Below are the code and all the weights of a small trained network. Each question names an input and a class and asks about switching units off, where a switched-off unit gives its printed mean instead of its output.

import numpy as np


def w(rows, s, z=0):
    codes = np.array(rows[::2]) - 128.0
    scale = np.full(codes.shape[1], s)
    scale[-1] = z or s
    return codes * scale


def norm(h):
    return h / np.sqrt((h * h).mean(-1, keepdims=True) + 1e-5)


def f(y):
    return y / 2 * (1 + np.tanh(0.7978845608 * (y + 0.044715 * y**3)))


def log_softmax(a):
    a = a - a.max(-1, keepdims=True)
    return a - np.log(np.exp(a).sum(-1, keepdims=True))


def net(x, mask):
    res = np.array(x, float).reshape(1, 4) / 4 @ E
    u = 0
    for l in range(2):
        y = f(norm(res) @ A[l][:, :-1].T + A[l][:, -1])
        res = res + np.where(mask[u : u + 6], y, B[l][:, -1]) @ B[l][:, :-1]
        u += 6
    return log_softmax(norm(res)[-1] @ U[:, :-1].T + U[:, -1])


A, B = {}, {}
E = w([
[212,166,100,136,124,97,137,73,192],'x0',
[193,51,178,122,105,189,171,119,155],'x1',
[132,200,55,8,189,120,138,176,90],'x2',
[133,200,177,177,62,108,214,151,90],'x3',
],0.0015)
A[0] = w([
[215,239,42,58,128,75,221,170,94,26],'0.n1',
[86,158,118,57,145,207,202,242,6,32],'0.n2',
[181,211,153,181,18,84,200,86,176,5],'0.n3',
[62,167,102,149,143,104,143,124,84,161],'0.n4',
[36,120,159,226,143,47,71,95,115,128],'0.n5',
[238,35,207,64,120,235,246,130,139,89],'0.n6',
],0.0024,0.0021)
B[0] = w([
[84,5,154,189,146,122,102,106,116,228],'0.n1',
[105,114,196,55,118,39,141,204,95,191],'0.n2',
[199,164,112,204,135,65,202,89,59,151],'0.n3',
[143,187,160,126,86,104,113,134,178,180],'0.n4',
[99,136,36,132,54,140,87,166,136,188],'0.n5',
[172,154,113,137,44,116,74,164,210,254],'0.n6',
],0.0026,0.0013)
A[1] = w([
[235,130,104,87,179,193,105,73,190,38],'1.n1',
[45,154,141,52,193,119,147,183,24,4],'1.n2',
[128,13,150,185,94,229,108,76,172,47],'1.n3',
[210,179,149,223,127,128,239,52,117,38],'1.n4',
[136,121,40,79,253,118,92,46,140,52],'1.n5',
[151,100,56,54,244,129,102,83,144,31],'1.n6',
],0.0035,0.002)
B[1] = w([
[93,252,105,115,164,151,158,127,158,222],'1.n1',
[111,121,122,59,230,98,188,20,162,251],'1.n2',
[90,76,149,161,245,186,177,77,54,237],'1.n3',
[225,71,49,93,81,32,130,53,63,235],'1.n4',
[209,137,253,181,116,83,79,213,114,254],'1.n5',
[171,197,199,230,123,38,75,199,128,242],'1.n6',
],0.0037,0.0016)
U = w([
[58,218,118,167,75,93,179,141,70,4],'0',
[237,95,55,162,33,57,179,47,84,215],'1',
[192,191,96,125,172,217,165,91,219,66],'2',
[55,135,142,1,211,67,169,121,116,186],'3',
[94,22,169,208,195,217,134,83,78,162],'4',
[48,115,19,171,51,156,33,137,151,81],'5',
[193,216,193,166,176,64,29,230,164,168],'6',
[165,93,187,60,42,171,177,232,148,72],'7',
],0.01,0.0028)

Each question gives the input, the list of numbers given to net, and the class t.
The units are the neurons (one row each of A and B). Each row of codes is followed by its name. A weight is (code - 128) times the scale printed after its matrix; where a second scale follows, it is the last column's (A, B and U).
mask holds one flag per neuron, layer by layer. A switched-off neuron (its flag False) gives its mean, the last column of its row in B, instead of its output. The means were averaged over made-up inputs and are rounded, as every weight is.
A unit's drop is (log p(t) with every unit on - log p(t) with that unit switched off) / (log p(t) with every unit on - log p(t) with every unit switched off).
The circuit of an input: a set's keep is (log p(t) with only the set's units on - log p(t) with every unit switched off) / (log p(t) with every unit on - log p(t) with every unit switched off). Starting from all 12 units, units are removed one at a time, each time the one whose removal leaves the highest keep (on an exact tie, the one counted first), for as long as the keep stays at least 0.8.
circuit, biggest first: the units of the circuit, biggest drop first
top k neurons: the k neurons with the biggest drops, biggest first
k most important neurons of layer l: the k neurons of layer l with the biggest drops, biggest first
drop when u is switched off: that unit's drop, to one decimal
input [-6,5,2,-2], class 7: 2 most important neurons of layer 1 : [1.n3, 1.n1]
input [-1,-2,-2,8], class 1: top neuron : [1.n4]
input [-8,2,1,6], class 3: circuit, biggest first : [1.n2, 0.n2]
input [-4,-4,-7,2], class 5: top 4 neurons : [0.n5, 0.n1, 1.n2, 1.n5]
input [-3,-2,-3,7], class 1: top 2 neurons : [1.n4, 0.n3]
input [2,3,6,3], class 3: top 3 neurons : [0.n2, 1.n5, 1.n4]
input [1,-8,-8,7], class 1: circuit, biggest first : [1.n4, 0.n3]
input [-2,-7,-3,2], class 5: circuit, biggest first : [0.n5, 1.n6]
input [0,-2,2,8], class 1: circuit, biggest first : [0.n3, 1.n4]
input [1,7,1,-5], class 2: top 3 neurons : [0.n6, 1.n1, 0.n1]
input [5,4,0,-5], class 6: top 3 neurons : [1.n6, 1.n5, 1.n2]
input [-4,-3,-2,-7], class 6: top 4 neurons : [0.n1, 1.n5, 1.n6, 0.n6]
input [3,-8,-5,2], class 1: circuit, biggest first : [0.n3, 1.n4]
input [2,2,-1,-2], class 2: top 2 neurons : [0.n1, 1.n1]
input [-5,-2,5,5], class 3: top neuron : [1.n2]
input [-3,1,-1,8], class 1: top 2 neurons : [1.n4, 0.n3]
input [1,-3,-6,-1], class 4: top 2 neurons : [1.n3, 0.n6]
input [4,4,-1,-3], class 2: top 3 neurons : [1.n1, 0.n1, 0.n6]
input [-1,-5,0,1], class 5: 2 most important neurons of layer 0 : [0.n5, 0.n4]
input [-4,-7,-1,-8], class 6: circuit, biggest first : [1.n5]
input [1,-3,6,-2], class 6: 2 most important neurons of layer 1 : [1.n6, 1.n5]
input [0,7,7,-4], class 6: drop when 1.n6 is switched off : 0.1
input [1,-1,0,6], class 1: drop when 1.n2 is switched off : 0.0
input [-2,8,6,-6], class 6: drop when 1.n6 is switched off : 0.2
